Below is a small trained network, with its code and all its weights. Each question gives an input and a class and asks what happens when units are switched off, that is, made to give their printed mean instead of their output.

import numpy as np


def w(rows, s, z=0):
    codes = np.array(rows[::2]) - 128.0
    scale = np.full(codes.shape[1], s)
    scale[-1] = z or s
    return codes * scale


def norm(h):
    return h / np.sqrt((h * h).mean(-1, keepdims=True) + 1e-5)


def f(y):
    return y / 2 * (1 + np.tanh(0.7978845608 * (y + 0.044715 * y**3)))


def log_softmax(a):
    a = a - a.max(-1, keepdims=True)
    return a - np.log(np.exp(a).sum(-1, keepdims=True))


def net(x, mask):
    res = np.array(x, float).reshape(1, 4) / 4 @ E
    u = 0
    for l in range(3):
        y = f(norm(res) @ A[l][:, :-1].T + A[l][:, -1])
        res = res + np.where(mask[u : u + 12], y, B[l][:, -1]) @ B[l][:, :-1]
        u += 12
    return log_softmax(norm(res)[-1] @ U[:, :-1].T + U[:, -1])


A, B = {}, {}
E = w([
[162,55,159],'x0',
[254,231,152],'x1',
[215,129,9],'x2',
[157,19,164],'x3',
],0.0067)
A[0] = w([
[59,195,160,128],'0.n1',
[120,89,64,158],'0.n2',
[148,68,159,137],'0.n3',
[15,211,113,111],'0.n4',
[60,150,126,142],'0.n5',
[216,163,77,165],'0.n6',
[104,37,111,162],'0.n7',
[126,160,80,3],'0.n8',
[132,140,157,84],'0.n9',
[41,154,49,83],'0.n10',
[137,10,48,122],'0.n11',
[111,164,147,121],'0.n12',
],0.011,0.0055)
B[0] = w([
[112,162,200,195],'0.n1',
[201,144,208,186],'0.n2',
[137,82,135,172],'0.n3',
[154,143,190,222],'0.n4',
[140,134,213,177],'0.n5',
[201,184,3,253],'0.n6',
[194,97,154,228],'0.n7',
[104,129,88,113],'0.n8',
[94,124,120,115],'0.n9',
[156,119,153,185],'0.n10',
[151,73,134,235],'0.n11',
[187,135,140,141],'0.n12',
],0.0058,0.0048)
A[1] = w([
[201,151,121,118],'1.n1',
[155,178,43,7],'1.n2',
[68,187,75,203],'1.n3',
[188,114,131,189],'1.n4',
[124,136,113,38],'1.n5',
[212,162,73,253],'1.n6',
[162,86,82,87],'1.n7',
[147,156,120,62],'1.n8',
[105,61,96,176],'1.n9',
[176,102,247,167],'1.n10',
[104,150,102,9],'1.n11',
[155,65,82,234],'1.n12',
],0.012,0.0021)
B[1] = w([
[109,117,79,184],'1.n1',
[12,140,128,189],'1.n2',
[123,106,192,151],'1.n3',
[83,109,90,181],'1.n4',
[224,147,101,116],'1.n5',
[117,153,3,245],'1.n6',
[42,66,65,160],'1.n7',
[100,172,94,135],'1.n8',
[189,52,226,154],'1.n9',
[77,86,65,254],'1.n10',
[209,200,103,115],'1.n11',
[65,14,117,189],'1.n12',
],0.0049,0.0072)
A[2] = w([
[161,219,66,61],'2.n1',
[174,184,104,69],'2.n2',
[81,115,125,108],'2.n3',
[32,165,227,26],'2.n4',
[49,182,201,196],'2.n5',
[162,27,205,123],'2.n6',
[96,70,196,248],'2.n7',
[134,67,132,23],'2.n8',
[190,118,100,223],'2.n9',
[247,235,72,84],'2.n10',
[58,83,69,149],'2.n11',
[55,147,175,156],'2.n12',
],0.012,0.0018)
B[2] = w([
[23,154,147,225],'2.n1',
[45,129,124,164],'2.n2',
[157,181,124,142],'2.n3',
[202,192,91,225],'2.n4',
[232,121,108,214],'2.n5',
[78,157,105,255],'2.n6',
[123,133,189,251],'2.n7',
[112,108,132,164],'2.n8',
[89,240,130,165],'2.n9',
[2,169,153,249],'2.n10',
[194,160,130,193],'2.n11',
[206,154,130,183],'2.n12',
],0.0096,0.0063)
U = w([
[56,19,205,207],'0',
[192,172,197,190],'1',
[4,190,95,187],'2',
[136,64,55,2],'3',
],0.02,0.0038)

Each question gives the input, the list of numbers given to net, and the class t.
The units are the neurons (one row each of A and B). Each row of codes is followed by its name. A weight is (code - 128) times the scale printed after its matrix; where a second scale follows, it is the last column's (A, B and U).
mask holds one flag per neuron, layer by layer. A switched-off neuron (its flag False) gives its mean, the last column of its row in B, instead of its output. The means were averaged over made-up inputs and are rounded, as every weight is.
A unit's drop is (log p(t) with every unit on - log p(t) with that unit switched off) / (log p(t) with every unit on - log p(t) with every unit switched off).
The circuit of an input: a set's keep is (log p(t) with only the set's units on - log p(t) with every unit switched off) / (log p(t) with every unit on - log p(t) with every unit switched off). Starting from the 12 units with the biggest drops (on a tie, the unit counted first), units are removed one at a time, each time the one whose removal leaves the highest keep (on an exact tie, the one counted first), for as long as the keep stays at least 0.8.
units of the circuit, in order: the units of the circuit, biggest drop first
top k neurons: the k neurons with the biggest drops, biggest first
top k neurons in layer l: the k neurons of layer l with the biggest drops, biggest first
drop when u is switched off: that unit's drop, to one decimal
input [-2,-2,3,0], class 3: units of the circuit, in order : 0.n11, 2.n10
input [-1,3,6,7], class 2: units of the circuit, in order : 2.n9
input [0,-5,6,-5], class 3: units of the circuit, in order : 2.n10, 2.n6
input [-8,7,-8,-8], class 1: top 2 neurons in layer 2 : 2.n5, 2.n6
input [3,6,-2,8], class 0: top 2 neurons : 2.n4, 0.n3
input [8,6,-3,1], class 2: top 3 neurons : 2.n9, 0.n11, 1.n2
input [3,5,-2,6], class 0: top 2 neurons : 2.n4, 0.n3
input [6,2,0,2], class 3: top 2 neurons : 2.n10, 2.n1
input [0,3,-1,6], class 0: top 2 neurons in layer 1 : 1.n12, 1.n6
input [7,2,3,0], class 3: top 2 neurons : 1.n12, 1.n7
input [-5,4,-7,-2], class 1: drop when 2.n9 is switched off : 0.0
input [-2,-3,3,6], class 0: drop when 0.n6 is switched off : 0.1
input [-3,3,8,6], class 2: drop when 0.n6 is switched off : 0.3
